In the rows, 128 means zero.
Each row of numbers stands for one object and depends on some of the facts below. Use the named rows to name the rest.

How the objects are related:
ψ: refers to; λ: points at; β: uses
bifli ψ grufli; bogrezi ψ fuflon; boplis ψ klobim; broger ψ dibrun; brogrol ψ stosin; brupa ψ skopu
bulun ψ deskun; buplabrik ψ pofludok; dakas ψ fufes; dapli ψ kladas; datepil ψ tapiflo; deskun ψ gaplik
digra ψ giklam; dizu ψ bogrezi; dredrugol ψ klarobrel; drutil ψ puzus; flabur ψ buplabrik; flozuk ψ kozim
fuflon ψ stusa; furo ψ samam; gaplik ψ trituk; gatrebrur ψ plemuk; geninar ψ sotrebral; giklam ψ lemido
gikler ψ kevigru; gobok ψ gristir; gragru ψ klabruk; grupir ψ vaskis; guvaki ψ dapli; guvor ψ tumirir
kepafar ψ losten; kevigru ψ pofel; kibru ψ grupir; klabruk ψ guvaki; kladas ψ stestanur; klagedri ψ kodregra
klarobrel ψ furo; klege ψ pada; klifa ψ plegru; klimusti ψ geninar; klobim ψ klifa; klustuklus ψ mebrer
kodregra ψ gikler; kozim ψ bulun; legubri ψ kepafar; lemido ψ broger; lete ψ plise; losten ψ datepil
mebrer ψ zabres; mozek ψ dizu; mozis ψ flozuk; munu ψ togril; nafal ψ tidres; nira ψ boplis
pada ψ tropel; pizim ψ guvor; plegru ψ digra; plemuk ψ klimusti; plise ψ gobok; plistan ψ flabur
pofel ψ gragru; pofludok ψ zadruzel; pudar ψ drutil; puzus ψ munu; robru ψ lete; rusta ψ stufli
samam ψ pudar; skopu ψ nafal; sotrebral ψ nira; stestanur ψ bifli; stetestu ψ totulal; stusa ψ votu
tapiflo ψ rusta; togril ψ viren; totulal ψ brupa; trituk ψ skefloge; tropel ψ stetestu; tuflu ψ klege
tumirir ψ dredrugol; vaskis ψ kifi; votu ψ kibru; zabres ψ legubri; zadruzel ψ robru; baseso λ rusta
baseso λ grekos; baseso λ plopa; baseso λ geklil; baseso λ ristu; baseso λ dakas; baseso λ regran
bepu λ dibrun; bepu λ kepafar; bepu λ fupor; bepu λ stola; bepu λ segur; bepu λ klikozos
bifli λ pizim; bifli λ plopa; bifli λ tasas; bifli λ foma; bifli λ samam; bifli λ buplabrik
brogrol λ legubri; brogrol λ brikik; brogrol λ kevigru; brogrol λ klikozos; bulun λ rusta; bulun λ dezitril
bulun λ vaskis; bulun λ votu; bulun λ klarobrel; bulun λ flupo; bulun λ flozuk; deskun λ drutil
deskun λ klaklun; deskun λ robru; deskun λ flozuk; digra λ klabruk; dizu λ rusta; dizu λ dibrun
dizu λ munu; dizu λ klobim; dizu λ trokos; dizu λ skefloge; doda λ mozek; doda λ siklur
doda λ trituk; doda λ kibru; doda λ munu; doda λ klustuklus; doda λ grupir; doda λ ridrabrik
doda λ plegru; doda λ buplabrik; doda λ lete; flabur λ klisko; flabur λ dibrun; flabur λ mozis
flabur λ nafal; flabur λ bamal; fovik λ sutes; fovik λ dafol; fovik λ fupor; fuflon λ regus
fuflon λ rusta; fuflon λ bripo; fuflon λ pofel; fuflon λ kosok; fuflon λ gidum; giklam λ pivetri
giklam λ fofak; giklam λ klabruk; giklam λ stola; giklam λ gidum; guvaki λ stusa; guvaki λ zupli
guvaki λ nira; klirotum λ zadruzel; klirotum λ plopa; klirotum λ skiklek; klirotum λ rusem; klirotum λ bogrezi
klirotum λ plove; kodregra λ grufli; kodregra λ gidum; mebrer λ pivetri; mebrer λ mozek; mebrer λ kifi
mebrer λ pada; mebrer λ teskam; pleflom λ dezitril; pleflom λ lozek; pleflom λ klobim; pleflom λ gristir
pleflom λ klikozos; pudar λ rotresis; pudar λ trokos; pudar λ plistan; rilo λ sutes; rilo λ bamal
rilo λ kevigru; rilo λ robru; ruple λ dibrun; ruple λ mabik; ruple λ gikler; ruple λ gatrebrur
ruple λ skefloge; ruple λ geninar; sabi λ dredrugol; sabi λ mumo; sabi λ vaskis; seplu λ boplis
seplu λ lemido; seplu λ gizum; sotrebral λ klege; sotrebral λ pada; sotrebral λ kevigru; sotrebral λ lemido
staklo λ drutil; staklo λ gaplik; staklo λ geklil; staklo λ foma; staklo λ plove; suzus λ bretrus
suzus λ klaklun; suzus λ buplabrik; suzus λ plove; suzus λ lete; totulal λ pizim; totulal λ zadruzel
totulal λ plopa; totulal λ rusem; totulal λ rotresis; totulal λ trokos; totulal λ ridrabrik; totulal λ zabres
totulal λ plistan; tuflu λ klagedri; tuflu λ dafol; tuflu λ bogrezi; tuflu λ flozuk; viren λ lozek
viren λ rusem; viren λ segur; zotron λ mede; zotron λ sebror; zotron λ geninar; bepu β mozis
bepu β pigrukar; bifli β kibru; bogrezi β tropel; brikik β viren; brikik β gruski; brilar β bripo
brilar β plegru; bripo β suzus; bripo β dredrugol; bulun β staklo; detuk β pada; drutil β ruple
drutil β pigrukar; flozuk β gruski; flupo β ruple; flupo β skebun; fofak β gruski; fovik β bulun
fufes β viren; fuflon β sotrebral; gatrebrur β suzus; gatrebrur β stufli; giklam β bripo; kagron β dredrugol
keklem β dredrugol; keklem β sotrebral; kibru β gatrebrur; klabruk β dredrugol; klege β dredrugol; klege β skebun
klifa β gruski; kodregra β ruple; mabik β gruski; mebrer β fofak; nira β suzus; plegru β dredrugol
plegru β stufli; pofludok β bripo; pofludok β plegru; regran β kibru; regus β pofludok; regus β flupo
robru β dredrugol; robru β stufli; rotresis β mumo; rotresis β gruski; ruple β suzus; sabi β pofel
samam β pofludok; samam β stufli; samam β seplu; seplu β sotrebral; seplu β klifa; skebun β stufli
sotrebral β skebun; sozan β klaklun; sozan β pofludok; stesezu β mabik; stetus β regus; stetus β tropel
stufli β suzus; teskam β zadruzel; teskam β pigrukar; teskam β robru; tidres β klabruk; tidres β stufli
totulal β klobim; totulal β skefloge; totulal β pigrukar; trokos β dredrugol; trokos β plegru; trokos β robru
zotron β suzus; zupli β skefloge

Named rows:
[156 166  49  54 137 176 195  62 101 112 127 178  72 192  94 181  47 139
  93  62 161  58 205 124 100 127] -> zotron
[ 49  80  59 115 184 163  92 171  79 141  90 132 158 143 138 121 111 145
  82 113 100  76 134 147  71 117] -> totulal
[121  93 100 117  85 171 104 132 120 153 134 157 113 152 138 108 114 156
  94 101 151 100 120 144 109 117] -> fovik
[120 105 114 126  76 178 112 132 122 160 128 152 122 153 137 120 106 156
  97 101 142 103 124 138 119 111] -> rilo
[111 163 116 133 163 122 161 151 121 125 101 113 145 124  85 164 127  90
 156 113  92 123 140 115 133 107] -> mozis
[105 147  89 106 183 126 102 138 112 108  94  48 120  99  78 108 122 110
 141 138  98 123  91 110 130 158] -> drutil
[131 118 130 126 148  89 122 140 125 131 131 112 130 125 147 139 158 117
 154 136 111 168 113 125 137 136] -> klustuklus
[131 125 148 119 127  75 128 138 132 132 123 114 120 134 140 122 158 131
 157 123 113 159 104 117 127 130] -> siklur
[130 128  93 121 112 166  95 109 128 147 125 111 117 130 125 141 117 115
 117 134 124 130  94 138 155 136] -> puzus
[124 116 128 126  99 136 123 128 128 144 130 139 117 143 134 121 127 135
 120 115 130 122 117 135 120 116] -> brinur
[144 145 140  98 122  99 159 125 135 128 137 141 119 136 122 140 136 104
 149 117 124 138 114 115 124 116] -> klisko
[143 151 176  94  70 193 164 220 124 141 192 167 249  97 114 148 101 100
 201 188 159 126 104  47 209 140] -> boplis
[177 181  82  48 146 102 230  72 138 112 146 184  74 177  94 223  94  55
 153  78 145 114 146 114  99 104] -> mede
[134 144 138  91 167  89 133 125 112  83 117  96 113 121 119  89 122 162
 137 128 126 123 142  98 106 169] -> trokos
[177 129  86 170 117 132 110 142 120 151 128 147 143 129 118 128 113 127
  93 138 136 161 134 123 104 118] -> gragru
[126 169 165 138 118 144 133 104 115 124  94 116 127 152 123 123 111 183
 109 122 107 104 181 123 146 130] -> stufli
[121 113 132 123 164  95 120 131 124 123 130 122 134 128 158 143 161 111
 136 140 105 163 121 141 128 129] -> zabres

Rows to name:
No name comes twice in this set of rows, the named rows included.
[126 136 145 108 150 129 141 140 123 122 144 152 171 106 152 151 144  97
 136 139 114 145 113 122 142 123]  legubri
[131 141 115 113 141  58 187  74 177 121 116 163 107 115 123 184  83 104
 156 127 151  99 130 101 119 115]  mabik
[111 106 101 137 113 198 106 146  92 123 136 114 128 162 129 110  91 188
 111 155 162  95 187 135 133 168]  giklam
[103 137 122 111 152  98 143 170 124 125 109 113 138 118  86 107 137 108
 152 105 106 111 104 109 103 110]  zupli
[126 117 146 118 121 168 140 143 114  93 118 107  96 128 127 132 112 162
 112 134 159 110 109 123  63 156]  stetus
[104 126 155 189  88 104 138  82 182 161  88 145 128 124 143 167  93 159
 127 144 130  91 144 125 153  95]  gruski
[134 132 156 158 150 126 138 125 156 100 165 121 115  72 111 104 171  78
 128 105 140 148 131 172 148 118]  votu
[157 121  96 155 119 141 112 137 121 148 132 143 137 132 128 130 121 124
 108 132 133 149 134 133 114 117]  stestanur
[ 93 100 112 173 120 122 134 119 149 130 138 131 127 138 126 141  85 148
 153 194 171  81 170 123 147 150]  klifa
[132 118 123 134 147  92 115 128 131 131 127 103 119 126 137 131 155 118
 147 139 113 166 110 132 136 135]  pizim
[124 107 103 133  90 197 107 136 118 158 136 156 139 139 136 131 104 145
 100 111 145 110 132 138 137 116]  brogrol

Now the same objects, written a new way:
Named rows:
[152 137 114 118 118 146 127 116 126 127 125 111 111 137  93 122 144 124
 123 116 113  99 159 112 140 106 146] -> pada
[134 131 123 124 129 131 132 138 128 115 121 127 126 126 125 131 119 124
 132 128 125 121 123 111 137 116 132] -> sebror
[127 135 125 110 128 138 132 134 129 133 124 128 127 131 125 130 133 124
 128 134 115  69 145 102 148 131 127] -> kepafar
[127 130 134 140 125 125 120 131 135 156 125 135 144 130 119 127 128 129
 152 122 113  78 135  91 130 130 154] -> rusem
[132 129 125 143 117 133 118 115 134 158 129 133 138 133 113 122 136 132
 148 112 119  97 141  99 122 122 156] -> ridrabrik
[145 125 143 138 153 120 123 133 122 105 130 106 120 117 119 129 115 129
 127 131 125 192 133 152 121 102 142] -> zupli
[139 136 119 123 126 148 129 122 128 124 125 121 114 131 106 123 136 124
 125 118 110  96 159  98 137 107 143] -> pivetri
[124 126 116 135 117 147 132 134 130 113 122 134 122 124 134 126 113 127
 128 125 131 161 112 115 127 117 121] -> skopu
[148 122 119 135 119 144 119 139 138 148 113 133 135 142  72 119 145 128
 145 127 125  94 176  82 125 128 140] -> munu
[117 120 133 139 166 142 126 113 122 125 139 122 134 139 111 122 125 126
  81 142 136 157 125 190 134 125  81] -> kodregra
[138 124 140 127 146 118 125 123 120 115 133 122 120 115 126 128 123 129
 120 135 137 190 140 154 123 119 126] -> stesezu
[128 136 130 113 133 140 133 138 128 130 123 127 126 130 121 130 131 122
 135 133 105  48 147  88 145 123 141] -> klikozos
[133 136 126 115 129 139 131 135 128 129 124 123 124 132 121 132 129 124
 128 131 118  78 132 110 145 121 131] -> mozis
[141 133 112 123 117 143 132 123 125 114 122 122 111 131 122 124 128 124
 123 120 119 132 135 109 135 107 130] -> gizum
[139 136 124 124 152 159 130 124 123 136 123 129 133 147  83 123 127 119
 106 127 103  77 153  82 147 100 127] -> kevigru
[136 126 120 123  85 133 129 141 133 109 122 121 119 116 127 133 125 125
 135 125 140 165 108 136 130 122 129] -> dapli
[120 135 131 133  99 136 133 117 124 121 134 124 129 117 143 134 110 123
 114 118 128 168  81 143 138 111 134] -> tumirir

Which object is each row?
No name comes twice in this set of rows, the named rows included.
[130 129 130 141 119 132 121 128 132 146 126 132 141 129 113 126 128 130
 147 120 119  99 127 102 126 124 151]  klaklun
[135 127 116 134 120 144 128 130 127 117 124 134 132 135 102 128 114 125
 115 126 135 165  99 128 133 112 118]  gragru
[151 130 158  94 151 114 123  97 113 131 137 148 111  99 105 124 136 123
 126 139 125 190 203 108 137 119 121]  fofak
[ 99 126 110 107 112 138 134 124 130 134 127 143 128 134 168 132 133 129
 113 138 153  85  97 154 139 168  80]  pleflom
[142 115 152 152 148 126 111 142 134 142 127 109 145 124  87 125 133 132
 142 140 123 122 171 140 117 124 151]  drutil
[129 124 108 126  85 138 131 130 132 103 124 129 117 123 135 132 120 129
 117 125 160 207  82 162 127 129 102]  guvaki
[126 129 125 147 113 142 120 112 135 152 127 137 135 128 115 120 135 128
 141 112 113 107 147  86 120 120 157]  lete
[134 127 121 110 123 138 124  91 117 127 139 118 107 127 130 120 156 134
  89 127 153 175 153 197 125 146  88]  mebrer
[130 128 154 135 169 136 121 137 124 128 129  98 129 114 147 133 123 135
 128 143 124 127 146 151 125 115 144]  regus
[110 115 140 141  75 124 114 114 138 144 138 118 128 100 174 130 150 141
 127 130 164 169 132 211 103 172 120]  bifli
[148 132 120 132 110 128 119 112 129 156 130 124 133 141  89 123 144 130
 136 107 125 116 135 128 129 123 148]  klustuklus
[153 136 119 125 112 138 122 111 127 147 129 116 125 139  86 122 148 128
 129 108 117 102 153 115 134 111 152]  mozek
[127 125 150 160 169 108 115 135 128 119 133 106 132 113 124 135 118 124
 131 149 119  84 139 165 124 144 146]  flupo
[118 124 173 108 148 109 151 173 125 126 136 115 142 140 152 128 138 133
 117 136 102 170 152 132 119 105 133]  bripo

The same objects again, as new rows of numbers:
Known rows:
[ 80 107 137 104 163 106 150 125 112 122 138  90 149 167 123 168 135 119
 120 120 139  92 111 136 129 158  87 138 138 107  99 139 153  83 102 175
 126  94] -> bepu
[ 64  82  80 161 142 120 119 160  77 134 100 102  75 135 121 152 146 135
 131 142 137 117 141 148 143 141 122 124 135 121 142 179 146 151  94 144
 123 133] -> stufli
[ 81 116 122 165 126 115  75 202 114 139 136 125  54 124 117 145 130 150
  92 133  81 124 127 140 108 113 127 166 135 113 132 149 122 162 111 105
 141 105] -> plegru
[ 86 121 119 143 148 113 144 161 124 125 117 113  80 164 119 177 128 133
 116 104 126 127 129 140 128 139 119 136 128  92 141 168 142 114  99 118
 121 100] -> brilar
[132 111 136 119 134 103 129 147 139 137 135  88 131 148 149 136 145 136
  72 121 122 102 100 103 119 167 104 147 147 135 150 132 143 133  80 138
 103 116] -> digra
[118 127 145 109 165 125 169 128 145 120 108  83 150 162 139 141 129 106
 112 124 144 113 119 124 155 156 106 117 126 134 142 141 151 114  78 137
  87 116] -> fovik
[141 115 119 131 124 131 123 137 127 105 131 131 128 131 133 134 122 116
 120 114 118 138 140 133 125 117 118 127 143 133 131 121 114 117 137 119
 119 127] -> sutes
[ 45  94  65 170 139  83 202 106 133 157  96 114 145 167 147 152 147 162
  70  75 163 125 123 141 126 113 117 154 153 128 176 167 147 103 104 185
  90  78] -> seplu
[137 117 118 136 126 132 119 135 132 106 138 130 127 130 136 134 121 119
 119 118 114 132 143 128 131 122 122 124 139 130 124 120 117 121 136 112
 123 131] -> gidum
[137 118 129 134 125 136 111 145 127 106 141 135 126 123 126 136 124 131
 123 134 108 133 139 128 125 124 127 124 140 130 120 111 115 123 141  99
 120 137] -> ridrabrik
[144 121 122 133 127 135 109 145 129 103 141 133 119 126 132 135 124 126
 124 133 109 130 141 129 130 127 126 120 136 126 119 114 117 126 137  99
 124 138] -> geklil
[120 141 109 134 142  83 139 121 156 133  99 118 160 159 143 140 167 159
  81 142 157 110 124 131 140 156 134 124 139 118 141 134 148 112 123 129
 102 108] -> mebrer
[114 113  99 145 106 131 138 121 127 106 144 125 131 128 134 128 125 139
 102 118 103 137 135 136 128  96 117 128 152 139 133 111 107 117 158 128
 117 133] -> pada
[121  94  74 155 105 108 119 147  89 100 141 118  73 139 125 167 147 158
 111 135 116 122 132 134 120 154 120 117 156 105 142 149 119 108 156 116
 129 151] -> tropel
[137 109 118 125 136 124 138 131 125 107 127 114 132 141 134 142 132 121
 120 119 134 122 132 125 134 145 115 115 142 131 135 131 130 113 120 126
 108 134] -> losten
[143 117 127 125 121 130 113 147 120 102 129 134 120 134 126 132 122 112
 123 114 119 142 141 139 121 113 115 131 147 136 135 124 107 116 148 124
 114 121] -> klisko
[137  98 115 125 140 127 137 131 118 112 122 117 137 139 135 140 134 117
 124 114 144 125 135 124 130 149 117 115 139 135 136 135 133 117 111 128
 104 131] -> gobok

Name these rows:
No name comes twice in this set of rows, the named rows included.
[ 54  86  81 163 144 112 117 157  75 127 113  75  74 135 119 159 158 159
 118 187 118  95 123 146 155 163 118 114 137 117 137 169 152 148 106 142
 121 156]  suzus
[120 108 106 143 128 106 139 154 118 114 137 134  86 160 124 184 132 148
 110  87 128 133 128 126 106 156 121 133 144  88 143 154 129  92 129 107
 126 113]  stetus
[ 84  93 116 125 143 106 121 167  71 112 112  90  77 159 108 164 153 123
 128 143 137 108 118 158 130 157  96 135 152 114 141 175 134 111 125 175
 114 114]  ruple
[ 66  84  95 138 141 118 101 131  72 114 139  87 121 129 120 145 146 129
 130 170 114  86 131 152 144 136  92 131 147 126  92 140 137 120 133 182
 149 135]  pigrukar
[146 102 125 124 126 138 120 146 113 105 123 141 126 131 129 127 124 105
 133 102 133 144 146 136 118 118 120 129 147 141 137 129 111 120 138 129
 110 121]  nafal
[ 83 129 135 142 144 121 122 176 126 124 123 131  81 152 109 167 116 132
 124 109 112 134 136 145 119 122 122 143 126  91 121 152 131 122 114 105
 135  96]  trokos
[145 118 128 119 136 126 141 132 136 106 131 116 134 149 134 147 127 118
 114 108 128 126 128 122 128 145 116 121 139 125 135 130 129 103 118 120
 106 122]  detuk
[197 143  78 112 151 121 148  89 152  97 102  84 125 163 183 153 123  43
 122  68 151 116 157 109 183 161  91  95 107 114 129 174 154 101  65 141
 147 138]  sabi
[150 109 114 132 131 138 116 137 121 108 127 138 126 126 137 133 122 106
 134 110 130 136 150 127 130 127 123 120 136 132 123 127 119 126 123 111
 123 135]  rusta
[106  97 126 135 146 128  69 153  95 113 157 108 131 113 125 137 126 103
 113 152  82 102 127 146 123 107  90 162 143 138  83 121 120 117 147 172
 163 104]  klobim
[155 121 152 115 105 123  77 182 133 128 137 137 103 131 132 110 126 106
  95 103 110 136 126 126  99 111 109 162 150 144 138 121 106 155 109 129
 121 102]  dibrun
[ 91 137 121 149 136 113 119 171 132 124 119 148  82 152 112 168 128 154
 126 115 125 139 145 143 121 133 142 131 124  86 125 149 133 129 115  82
 132 107]  samam

Now the same objects, written a new way:
Some objects and their rows:
[118 126 118 110 107  82 133 105  83 149 166 135 138  81] -> stestanur
[164 149 118 113  90  80 128  88 102 141 172 129  97  80] -> flabur
[139 130 109 106 104  96 130  75  92 140 171 132 143  82] -> losten
[153 144 105 139 106  88 131 106  92 134 179 127 149  72] -> broger
[127 113 108 176 127 111 139 163  98 123 174 134 125 135] -> plegru
[151 133 110 107  67  98 130  97  90 137 182 127 114  82] -> deskun
[141 131 110 117 103  97 118  77  92 140 165 133 143  89] -> gragru
[141 135 113 123 150 104 141 138 106 127 189 127 123 108] -> klege
[149 132 112 109 107 101 136  82  91 134 173 131 137  74] -> furo
[165 116 107  89 127  94 131  42  89 142 174 143 127 110] -> geninar
[175 115  93 103 114  94 123  78  68 137 195 142 148 110] -> rusta
[125 139 101 103 106  94 134 101  98 126 170 139 142  91] -> stetus
[170 143 117 101  75  85 123 100  96 141 186 137 100  81] -> pleflom
[142 134 113 106  52 100 125 116  82 132 181 123 114  77] -> baseso
[180 140 145  98  67  70 135 124 115 113 154 147 117 102] -> ruple
[125 117 111 112 118  75 135 112  80 153 178 145 151  82] -> grufli
[134 151 113  90  77  98 126 133  91 130 179 137 130  82] -> sabi

Which object is each row?
No name comes twice in this set of rows, the named rows included.
[150 107  90 137 116  98 146  55  78 130 167 115 136 115]  buplabrik
[167 136 149 103  78  84 135 118 107 118 156 142 130  93]  zotron
[118 135 111 116 122 110 126 163  98 132 185 135 130 102]  keklem
[160 112  96 127 120  97 137  80 108 147 161 141 146  89]  kifi
[126 128 121 143 148 110 118 141  91 139 179 151 132 123]  klabruk
[138 130 106 114  56 101 131 111  85 132 176 120 115  78]  staklo
[154 146 107  98  87  86 126 113 103 130 176 143 108  92]  fovik
[161 125 105 108 130  94 132  59  85 139 184 138 150  96]  gidum
[158 133 104 117  69  96 136  96  94 135 179 121 112  93]  pudar
[140 127  87  99  97  93 133 110  76 119 182 137 144 110]  regran
[150 122 145  95 105 101 140  86  93 119 153 145 165 111]  nira

